Below is a small trained network, with its code and all its weights. Each question gives an input and a target symbol and asks what happens when units are switched off, that is, made to give their printed mean instead of their output.

import numpy as np


def w(rows, s, z=0):
    codes = np.array(rows[::2]) - 128.0
    scale = np.full(codes.shape[1], s)
    scale[-1] = z or s
    return codes * scale


def norm(h):
    return h / np.sqrt((h * h).mean(-1, keepdims=True) + 1e-5)


def softmax(a):
    e = np.exp(a - a.max(-1, keepdims=True))
    return e / e.sum(-1, keepdims=True)


def log_softmax(a):
    a = a - a.max(-1, keepdims=True)
    return a - np.log(np.exp(a).sum(-1, keepdims=True))


def net(x, mask):
    ids = ['ΔΞΠΣΦΩαβγεζηθλμψ'.index(c) for c in x.split()]
    T = len(ids)
    res = E[ids] + P[:T]
    u = 0
    for l in range(2):
        r = norm(res)
        for j in range(3):
            rows = slice(3 * j, 3 * j + 3)
            q, k, v = (r @ M[l][rows].T for M in (Q, K, V))
            z = softmax(np.where(np.tri(T) > 0, q @ k.T / 3**0.5, -1e9)) @ v
            o = O[l][rows]
            res = res + np.where(mask[u + j], z, o[:, -1]) @ o[:, :-1]
        u += 3
    return log_softmax(norm(res)[-1] @ U[:, :-1].T + U[:, -1])


Q, K, V, O = {}, {}, {}, {}
E = w([
[16,154,123,119,85,107],'Δ',
[45,159,223,40,126,160],'Ξ',
[160,150,95,142,201,88],'Π',
[97,51,152,170,65,113],'Σ',
[85,170,135,2,184,143],'Φ',
[77,151,209,205,137,129],'Ω',
[136,151,196,128,188,170],'α',
[48,104,206,192,136,71],'β',
[69,79,118,136,199,139],'γ',
[56,166,147,109,80,194],'ε',
[103,141,165,117,245,109],'ζ',
[129,110,126,217,156,64],'η',
[149,83,150,199,159,147],'θ',
[93,94,43,110,128,127],'λ',
[109,17,136,122,188,127],'μ',
[84,123,85,110,151,57],'ψ',
],0.0059)
P = w([
[120,160,64,202,114,148],'0',
[29,87,203,142,88,10],'1',
[40,87,215,139,118,24],'2',
[80,76,189,116,130,33],'3',
[84,73,199,114,170,46],'4',
[69,65,196,118,179,37],'5',
[98,45,159,98,212,35],'6',
[97,22,184,83,205,42],'7',
[117,2,185,96,196,60],'8',
],0.0045)
Q[0] = w([
[95,164,59,63,73,138],'0.h0',
[90,131,124,114,123,177],'0.h0',
[1,99,166,49,128,94],'0.h0',
[110,128,185,160,199,53],'0.h1',
[106,95,118,182,99,81],'0.h1',
[180,109,81,223,125,60],'0.h1',
[77,196,78,113,118,96],'0.h2',
[132,115,241,103,69,142],'0.h2',
[173,102,228,116,136,64],'0.h2',
],0.0076)
K[0] = w([
[78,149,97,120,122,145],'0.h0',
[106,168,146,124,98,146],'0.h0',
[136,172,115,168,94,118],'0.h0',
[98,157,129,115,120,172],'0.h1',
[163,160,95,134,141,135],'0.h1',
[88,158,1,236,135,152],'0.h1',
[118,100,158,152,141,113],'0.h2',
[198,123,66,142,133,148],'0.h2',
[102,153,79,151,105,138],'0.h2',
],0.013)
V[0] = w([
[201,122,104,156,87,169],'0.h0',
[66,205,142,69,49,122],'0.h0',
[98,164,148,99,192,70],'0.h0',
[40,177,137,110,165,225],'0.h1',
[135,153,166,172,84,215],'0.h1',
[198,229,125,190,158,196],'0.h1',
[188,222,2,108,57,180],'0.h2',
[132,60,123,99,139,154],'0.h2',
[105,160,110,136,144,8],'0.h2',
],0.005)
O[0] = w([
[197,223,94,146,130,87,31],'0.h0',
[224,46,158,145,128,125,113],'0.h0',
[65,72,161,65,111,135,196],'0.h0',
[112,106,84,85,4,134,207],'0.h1',
[162,148,123,126,84,185,93],'0.h1',
[105,199,134,29,89,179,63],'0.h1',
[148,203,60,93,72,70,3],'0.h2',
[116,98,77,183,202,136,117],'0.h2',
[96,147,225,122,97,69,204],'0.h2',
],0.0045,0.0053)
Q[1] = w([
[217,210,104,74,192,82],'1.h0',
[118,157,144,172,76,180],'1.h0',
[151,224,94,109,157,132],'1.h0',
[207,227,3,47,162,219],'1.h1',
[212,227,44,113,152,193],'1.h1',
[52,97,192,148,82,49],'1.h1',
[74,79,174,119,93,118],'1.h2',
[93,66,205,101,48,79],'1.h2',
[45,64,227,110,96,75],'1.h2',
],0.0075)
K[1] = w([
[52,40,209,83,122,153],'1.h0',
[149,134,124,138,202,198],'1.h0',
[71,59,144,91,124,175],'1.h0',
[187,1,224,81,108,55],'1.h1',
[166,46,203,93,152,58],'1.h1',
[183,230,75,164,101,187],'1.h1',
[154,207,72,161,113,181],'1.h2',
[134,210,48,128,96,180],'1.h2',
[102,187,56,138,127,191],'1.h2',
],0.008)
V[1] = w([
[86,105,157,55,58,130],'1.h0',
[193,161,91,140,132,96],'1.h0',
[103,62,80,122,111,165],'1.h0',
[124,160,26,33,169,83],'1.h1',
[95,48,163,102,133,1],'1.h1',
[149,69,41,195,66,91],'1.h1',
[186,89,133,63,172,151],'1.h2',
[162,195,139,175,166,159],'1.h2',
[213,111,164,123,94,137],'1.h2',
],0.0092)
O[1] = w([
[160,130,109,137,71,162,255],'1.h0',
[152,144,147,81,191,123,19],'1.h0',
[115,82,151,93,98,201,183],'1.h0',
[84,123,149,2,124,91,158],'1.h1',
[159,143,194,147,119,26,91],'1.h1',
[141,174,250,117,146,207,144],'1.h1',
[152,31,139,80,152,103,14],'1.h2',
[102,130,75,138,181,147,59],'1.h2',
[234,94,122,118,162,166,18],'1.h2',
],0.0095,0.0065)
U = w([
[90,179,140,127,82,144,249],'Δ',
[112,88,36,140,56,22,88],'Ξ',
[108,146,74,112,204,147,103],'Π',
[202,113,137,234,133,74,104],'Σ',
[154,155,61,179,114,158,104],'Φ',
[197,224,209,140,50,164,69],'Ω',
[220,41,156,133,94,156,101],'α',
[136,93,40,78,132,153,113],'β',
[107,224,87,170,182,68,95],'γ',
[74,20,193,141,210,110,159],'ε',
[181,46,165,17,94,87,100],'ζ',
[199,195,198,106,120,2,113],'η',
[113,158,72,47,179,37,109],'θ',
[132,191,202,2,199,125,99],'λ',
[181,159,179,169,236,164,110],'μ',
[180,133,130,65,127,215,106],'ψ',
],0.0081,0.012)

Each question gives the input, a string of symbols that net reads in full, and the target symbol t.
The units are the heads (3 rows each of Q, K, V and O). Each row of codes is followed by its name. A weight is (code - 128) times the scale printed after its matrix; where a second scale follows, it is the last column's (O and U).
mask holds one flag per head, layer by layer. A switched-off head (its flag False) gives its mean, the last column of its rows in O, instead of its output. The means were averaged over made-up inputs and are rounded, as every weight is.
A unit's drop is (log p(t) with every unit on - log p(t) with that unit switched off) / (log p(t) with every unit on - log p(t) with every unit switched off).
The circuit of an input: a set's keep is (log p(t) with only the set's units on - log p(t) with every unit switched off) / (log p(t) with every unit on - log p(t) with every unit switched off). Starting from all 6 units, units are removed one at a time, each time the one whose removal leaves the highest keep (on an exact tie, the one counted first), for as long as the keep stays at least 0.8.
units of the circuit, in order: the units of the circuit, biggest drop first
unit that matters most: the unit with the biggest drop
which heads matter: for each layer, one digit per head in row order, 1 if its drop is at least 0.15 and else 0, layers parted by /
drop when u is switched off: that unit's drop, to one decimal
input ψ α Σ, target η: units of the circuit, in order : (1.h1, 0.h2)
input ζ Ω Φ γ, target Ξ: units of the circuit, in order : (1.h1, 0.h1)
input Σ Ω γ θ γ, target μ: units of the circuit, in order : (1.h1, 0.h0, 1.h0)
input ψ η γ α θ ζ η, target η: units of the circuit, in order : (1.h1)
input ζ λ β γ ψ, target Ξ: units of the circuit, in order : (1.h1, 0.h1)
input μ Φ γ λ Ξ, target ε: units of the circuit, in order : (0.h2, 0.h1, 1.h2)
input λ Φ ψ ψ ζ, target λ: units of the circuit, in order : (1.h1, 0.h2)
input μ γ μ γ, target ε: which heads matter : 011 / 100
input ψ β η β η λ ζ Π, target η: which heads matter : 000 / 010
input λ ψ Π β β λ Ω γ Σ, target λ: which heads matter : 101 / 110
input ζ β Δ Δ, target Ξ: which heads matter : 010 / 010
input μ ζ β Σ, target ε: which heads matter : 011 / 100
input β η Ξ β λ β λ λ, target Σ: which heads matter : 000 / 010
input ψ β ψ γ μ μ λ Φ, target η: unit that matters most : 1.h1
input μ η ε Ξ γ α, target ε: units of the circuit, in order : (0.h2, 1.h2)
input Φ Φ Σ μ γ Ξ Φ, target ζ: drop when 1.h1 is switched off : 0.2
input λ ζ Ω γ, target λ: drop when 1.h1 is switched off : 0.4
input ζ ζ Π ζ, target Ξ: drop when 1.h0 is switched off : 0.1
input Σ λ μ, target μ: drop when 0.h1 is switched off : 0.1
input μ ζ γ ζ, target ε: unit that matters most : 0.h2
